Here is a tiny trained network, its code and every weight. The questions are about switching its units off for an input and a target symbol, where a switched-off unit gives its printed mean instead of its output.

import numpy as np


def w(rows, s, z=0):
    codes = np.array(rows[::2]) - 128.0
    scale = np.full(codes.shape[1], s)
    scale[-1] = z or s
    return codes * scale


def norm(h):
    return h / np.sqrt((h * h).mean(-1, keepdims=True) + 1e-5)


def f(y):
    return y / 2 * (1 + np.tanh(0.7978845608 * (y + 0.044715 * y**3)))


def softmax(a):
    e = np.exp(a - a.max(-1, keepdims=True))
    return e / e.sum(-1, keepdims=True)


def log_softmax(a):
    a = a - a.max(-1, keepdims=True)
    return a - np.log(np.exp(a).sum(-1, keepdims=True))


def net(x, mask):
    ids = ['αβγδεζηθλμξπστφψ'.index(c) for c in x.split()]
    T = len(ids)
    res = E[ids] + P[:T]
    r = norm(res)
    for j in range(3):
        rows = slice(3 * j, 3 * j + 3)
        q, k, v = (r @ M[0][rows].T for M in (Q, K, V))
        z = softmax(np.where(np.tri(T) > 0, q @ k.T / 3**0.5, -1e9)) @ v
        o = O[0][rows]
        res = res + np.where(mask[j], z, o[:, -1]) @ o[:, :-1]
    y = f(norm(res) @ A[0][:, :-1].T + A[0][:, -1])
    res = res + np.where(mask[3:15], y, B[0][:, -1]) @ B[0][:, :-1]
    return log_softmax(norm(res)[-1] @ U[:, :-1].T + U[:, -1])


Q, K, V, O, A, B = {}, {}, {}, {}, {}, {}
E = w([
[176,180,156,166,145,134,109],'α',
[177,147,151,77,120,99,72],'β',
[90,166,118,212,119,133,157],'γ',
[142,83,207,99,159,211,77],'δ',
[65,169,184,152,127,62,104],'ε',
[106,48,158,4,162,50,126],'ζ',
[157,81,55,173,93,59,192],'η',
[117,119,93,187,106,138,164],'θ',
[46,79,91,177,238,86,33],'λ',
[48,65,202,79,114,171,114],'μ',
[144,89,54,138,76,103,124],'ξ',
[100,157,57,144,82,130,179],'π',
[78,156,121,163,81,97,114],'σ',
[198,146,129,186,160,178,199],'τ',
[254,82,130,186,105,146,138],'φ',
[110,132,194,139,5,146,107],'ψ',
],0.0096)
P = w([
[72,80,134,233,183,230,224],'0',
[144,147,34,84,121,69,138],'1',
[93,104,133,212,189,212,210],'2',
[154,153,30,97,115,63,137],'3',
[103,118,119,178,199,230,212],'4',
[155,157,28,102,106,56,140],'5',
[118,116,110,137,217,252,215],'6',
],0.0041)
Q[0] = w([
[188,220,46,118,24,47,127],'h0',
[76,2,130,95,169,151,107],'h0',
[159,138,149,53,88,125,92],'h0',
[140,167,31,130,76,74,147],'h1',
[85,73,182,58,142,172,166],'h1',
[159,113,110,152,170,184,124],'h1',
[78,105,132,69,138,119,170],'h2',
[145,129,142,67,143,61,95],'h2',
[117,154,110,199,75,90,144],'h2',
],0.009)
K[0] = w([
[167,141,143,129,2,119,125],'h0',
[113,69,82,117,189,90,128],'h0',
[155,98,167,40,107,130,49],'h0',
[100,95,111,134,189,121,153],'h1',
[157,133,166,157,47,172,138],'h1',
[133,134,121,129,106,114,98],'h1',
[65,50,189,97,136,163,129],'h2',
[140,142,197,93,175,94,92],'h2',
[91,174,117,196,125,123,97],'h2',
],0.0097)
V[0] = w([
[178,151,86,195,139,160,155],'h0',
[128,146,17,90,157,96,145],'h0',
[135,125,163,114,45,186,113],'h0',
[168,187,150,126,56,207,174],'h1',
[161,136,158,139,56,82,136],'h1',
[99,114,77,201,146,95,47],'h1',
[117,119,159,73,187,163,253],'h2',
[139,150,108,171,97,76,160],'h2',
[117,132,144,222,116,165,117],'h2',
],0.0049)
O[0] = w([
[113,94,70,70,157,152,64,239],'h0',
[152,45,65,140,203,140,171,25],'h0',
[158,243,86,37,73,109,148,155],'h0',
[135,165,85,242,116,96,166,219],'h1',
[169,199,141,142,40,121,152,77],'h1',
[115,178,65,150,220,50,36,121],'h1',
[101,232,193,117,139,104,132,186],'h2',
[150,148,192,21,135,252,156,102],'h2',
[182,103,85,81,181,133,90,252],'h2',
],0.0035,0.0024)
A[0] = w([
[130,92,160,90,158,179,83,93],'n0',
[109,92,170,111,86,106,90,142],'n1',
[147,150,81,109,166,166,96,128],'n2',
[66,190,174,157,181,201,76,117],'n3',
[71,172,76,130,159,134,101,145],'n4',
[157,159,86,3,149,96,205,251],'n5',
[166,148,120,68,43,52,157,155],'n6',
[137,193,156,78,152,137,125,220],'n7',
[159,123,123,182,150,212,150,201],'n8',
[101,40,90,191,170,163,119,86],'n9',
[29,187,160,80,111,139,72,92],'n10',
[166,106,22,128,124,82,57,76],'n11',
],0.0064,0.0023)
B[0] = w([
[139,183,97,124,71,101,109,181],'n0',
[70,122,95,92,157,124,90,143],'n1',
[65,91,115,112,172,103,192,174],'n2',
[163,53,103,76,121,80,214,255],'n3',
[193,128,122,98,78,92,83,151],'n4',
[99,63,209,142,88,67,48,153],'n5',
[138,180,243,136,172,80,114,137],'n6',
[123,126,84,179,77,109,138,178],'n7',
[72,171,146,31,95,68,107,254],'n8',
[170,190,181,126,113,150,24,184],'n9',
[193,147,2,179,126,142,151,166],'n10',
[107,150,183,167,140,225,207,165],'n11',
],0.0046,0.0053)
U = w([
[167,181,137,152,213,198,179,150],'α',
[103,95,193,153,169,82,119,154],'β',
[80,212,106,98,157,173,64,45],'γ',
[207,133,30,105,86,115,82,103],'δ',
[79,179,107,130,161,106,119,100],'ε',
[131,63,190,60,105,116,105,248],'ζ',
[154,93,121,191,144,76,186,95],'η',
[126,110,92,148,128,230,75,150],'θ',
[135,110,128,137,211,112,19,179],'λ',
[36,147,90,134,114,125,136,87],'μ',
[165,39,115,182,139,158,155,169],'ξ',
[57,88,103,159,98,130,187,53],'π',
[93,173,150,202,68,188,154,205],'σ',
[178,161,129,75,188,52,174,39],'τ',
[255,123,137,154,111,189,118,2],'φ',
[198,198,181,154,74,63,94,116],'ψ',
],0.0095,0.0029)

Each question gives the input, a string of symbols that net reads in full, and the target symbol t.
The units are the heads (3 rows each of Q, K, V and O) and the neurons (one row each of A and B). Each row of codes is followed by its name. A weight is (code - 128) times the scale printed after its matrix; where a second scale follows, it is the last column's (O, A, B and U).
mask holds one flag per unit, heads first, then neurons. A switched-off unit (its flag False) gives its mean, the last column of its rows in O or B, instead of its output. The means were averaged over made-up inputs and are rounded, as every weight is.
A unit's drop is (log p(t) with every unit on - log p(t) with that unit switched off) / (log p(t) with every unit on - log p(t) with every unit switched off).
The circuit of an input: a set's keep is (log p(t) with only the set's units on - log p(t) with every unit switched off) / (log p(t) with every unit on - log p(t) with every unit switched off). Starting from the 12 units with the biggest drops (on a tie, the unit counted first), units are removed one at a time, each time the one whose removal leaves the highest keep (on an exact tie, the one counted first), for as long as the keep stays at least 0.8.
units of the circuit, in order: the units of the circuit, biggest drop first
most important unit: the unit with the biggest drop
top k neurons: the k neurons with the biggest drops, biggest first
heads that matter: for each layer, one digit per head in row order, 1 if its drop is at least 0.15 and else 0, layers parted by /
input α θ γ θ, target θ: most important unit => h0
input δ σ α, target τ: units of the circuit, in order => [n3 n8]
input λ β ψ θ α δ ζ, target β: units of the circuit, in order => [h2 n3 n8 h0]
input σ α α δ η ξ θ, target γ: units of the circuit, in order => [n9 n8 h0]
input α ψ δ σ δ σ, target ψ: units of the circuit, in order => [h0 n6 n8]
input η δ α μ ζ θ, target ζ: units of the circuit, in order => [h1 h2 n5]
input μ δ ζ, target β: units of the circuit, in order => [h2 h0 n3]
input β δ λ δ, target λ: units of the circuit, in order => [h2 h0 n9]
input μ δ σ, target δ: heads that matter => 001
input δ τ τ σ, target σ: heads that matter => 101
input ξ σ ζ α, target ζ: heads that matter => 011
input τ γ ε δ θ π, target π: top 4 neurons => [n11 n5 n8 n3]
input δ ε η δ ξ σ, target σ: units of the circuit, in order => [n11 n3 n8 h2]
input α ψ μ γ, target ψ: top 2 neurons => [n5 n6]
input α δ δ ψ σ δ, target ψ: heads that matter => 110
input α δ δ α α π, target π: units of the circuit, in order => [h0 n11 n5 n0]
input δ ψ σ δ δ τ, target ψ: heads that matter => 100
input β δ α δ τ ξ, target ξ: heads that matter => 100
input δ α α δ ξ θ, target θ: heads that matter => 101
input α δ δ δ π δ σ, target δ: most important unit => n4
input α δ τ ζ ψ η, target ψ: top 2 neurons => [n6 n3]
input δ τ τ π ξ, target θ: heads that matter => 100
input δ δ σ α, target α: heads that matter => 100
input ζ α δ ε μ σ, target ζ: top neuron => [n5]
input δ σ ε φ τ α, target α: top 4 neurons => [n11 n3 n2 n9]
input δ ξ τ ξ σ τ, target τ: top 4 neurons => [n8 n5 n3 n10]
input η θ δ δ π γ, target γ: top 3 neurons => [n3 n9 n10]
